Below are the code and all the weights of a small trained network. Each question names an input and a class and asks about switching units off, where a switched-off unit gives its printed mean instead of its output.

import numpy as np


def w(rows, s, z=0):
    codes = np.array(rows[::2]) - 128.0
    scale = np.full(codes.shape[1], s)
    scale[-1] = z or s
    return codes * scale


def norm(h):
    return h / np.sqrt((h * h).mean(-1, keepdims=True) + 1e-5)


def f(y):
    return np.maximum(y, 0)


def log_softmax(a):
    a = a - a.max(-1, keepdims=True)
    return a - np.log(np.exp(a).sum(-1, keepdims=True))


def net(x, mask):
    res = np.array(x, float).reshape(1, 8) / 4 @ E
    u = 0
    for l in range(2):
        y = f(norm(res) @ A[l][:, :-1].T + A[l][:, -1])
        res = res + np.where(mask[u : u + 10], y, B[l][:, -1]) @ B[l][:, :-1]
        u += 10
    return log_softmax(norm(res)[-1] @ U[:, :-1].T + U[:, -1])


A, B = {}, {}
E = w([
[125,127,132,129,128],'x0',
[170,12,157,254,196],'x1',
[126,130,129,132,128],'x2',
[126,73,53,166,20],'x3',
[197,209,224,172,31],'x4',
[129,131,128,129,128],'x5',
[127,129,125,127,134],'x6',
[126,127,132,129,127],'x7',
],0.0065)
A[0] = w([
[160,89,162,176,152,213],'L0N0',
[155,154,131,137,185,108],'L0N1',
[252,150,117,188,148,99],'L0N2',
[116,162,104,134,153,35],'L0N3',
[179,157,74,108,54,51],'L0N4',
[104,125,73,59,130,107],'L0N5',
[134,182,140,64,145,144],'L0N6',
[52,135,106,56,129,43],'L0N7',
[157,219,163,88,52,78],'L0N8',
[225,122,169,191,117,4],'L0N9',
],0.011,0.0034)
B[0] = w([
[133,121,73,85,114,228],'L0N0',
[125,78,172,50,118,167],'L0N1',
[63,143,129,88,86,201],'L0N2',
[98,86,187,160,134,134],'L0N3',
[96,58,175,46,80,184],'L0N4',
[69,178,123,230,41,192],'L0N5',
[133,128,168,197,183,219],'L0N6',
[68,111,147,165,135,191],'L0N7',
[246,102,139,100,176,254],'L0N8',
[2,163,113,147,142,203],'L0N9',
],0.0072,0.007)
A[1] = w([
[49,147,185,100,110,63],'L1N0',
[51,120,94,143,187,126],'L1N1',
[102,100,76,125,75,181],'L1N2',
[117,134,111,77,220,51],'L1N3',
[88,153,199,108,150,107],'L1N4',
[90,123,171,129,180,108],'L1N5',
[162,188,134,97,188,130],'L1N6',
[90,136,137,129,158,252],'L1N7',
[152,82,133,4,152,133],'L1N8',
[105,152,144,177,18,91],'L1N9',
],0.013,0.0037)
B[1] = w([
[123,145,78,209,152,238],'L1N0',
[150,150,197,112,111,255],'L1N1',
[186,109,87,116,227,247],'L1N2',
[97,87,160,88,55,194],'L1N3',
[106,165,54,254,200,237],'L1N4',
[105,171,168,154,27,214],'L1N5',
[175,118,47,135,192,215],'L1N6',
[179,148,140,137,21,241],'L1N7',
[139,129,210,50,126,218],'L1N8',
[47,115,109,47,106,248],'L1N9',
],0.0085,0.0066)
U = w([
[85,201,114,249,134,171],'0',
[131,105,179,62,97,233],'1',
[30,91,10,104,123,143],'2',
[174,41,18,154,225,17],'3',
[222,181,118,147,232,3],'4',
],0.016,0.0021)

Each question gives the input, the list of numbers given to net, and the class t.
The units are the neurons (one row each of A and B). Each row of codes is followed by its name. A weight is (code - 128) times the scale printed after its matrix; where a second scale follows, it is the last column's (A, B and U).
mask holds one flag per neuron, layer by layer. A switched-off neuron (its flag False) gives its mean, the last column of its row in B, instead of its output. The means were averaged over made-up inputs and are rounded, as every weight is.
A unit's drop is (log p(t) with every unit on - log p(t) with that unit switched off) / (log p(t) with every unit on - log p(t) with every unit switched off).
The circuit of an input: a set's keep is (log p(t) with only the set's units on - log p(t) with every unit switched off) / (log p(t) with every unit on - log p(t) with every unit switched off). Starting from the 12 units with the biggest drops (on a tie, the unit counted first), units are removed one at a time, each time the one whose removal leaves the highest keep (on an exact tie, the one counted first), for as long as the keep stays at least 0.8.
units of the circuit, in order: the units of the circuit, biggest drop first
top k neurons: the k neurons with the biggest drops, biggest first
top k neurons in layer l: the k neurons of layer l with the biggest drops, biggest first
drop when u is switched off: that unit's drop, to one decimal
input [6,0,0,-1,-4,6,-3,-7], class 0: top 2 neurons in layer 0 => (L0N8 L0N5)
input [-2,-8,0,-1,8,-7,6,-4], class 4: units of the circuit, in order => (L0N8 L1N6)
input [3,1,-5,8,-2,-2,1,-4], class 3: units of the circuit, in order => (L1N2)
input [7,-8,1,-7,1,-2,-2,0], class 4: top 3 neurons => (L0N8 L1N6 L0N9)
input [0,0,8,3,6,-2,4,2], class 1: top 2 neurons in layer 0 => (L0N8 L0N5)
input [8,1,-3,-4,-5,7,-3,-6], class 1: top 2 neurons => (L0N9 L1N3)
input [4,8,7,-5,0,-8,-8,-1], class 1: top 3 neurons in layer 0 => (L0N0 L0N5 L0N6)
input [3,1,-2,1,1,1,-5,5], class 2: top 2 neurons => (L0N6 L0N0)
input [7,-8,-4,0,5,-3,0,-5], class 4: top 2 neurons in layer 0 => (L0N8 L0N6)
input [-3,0,5,4,4,3,-4,4], class 1: top 2 neurons in layer 1 => (L1N8 L1N4)
input [-7,3,-2,4,8,5,-2,2], class 2: top 2 neurons => (L0N9 L1N9)
input [-3,-8,4,-4,-1,1,1,-6], class 0: top 2 neurons in layer 0 => (L0N7 L0N5)
input [-5,0,-4,-4,-2,-5,-4,-3], class 0: top 2 neurons => (L0N8 L1N4)
input [6,-3,-6,-2,3,-2,-7,-4], class 4: top neuron in layer 0 => (L0N6)
input [-6,6,7,2,5,4,-3,8], class 2: top 2 neurons in layer 0 => (L0N0 L0N6)
input [-7,-4,-4,-4,2,4,2,5], class 4: drop when L0N8 is switched off => 1.0
input [4,0,0,-4,-4,0,1,-1], class 0: drop when L0N8 is switched off => 0.2
input [3,1,-8,7,6,6,-4,8], class 2: drop when L0N9 is switched off => 0.4
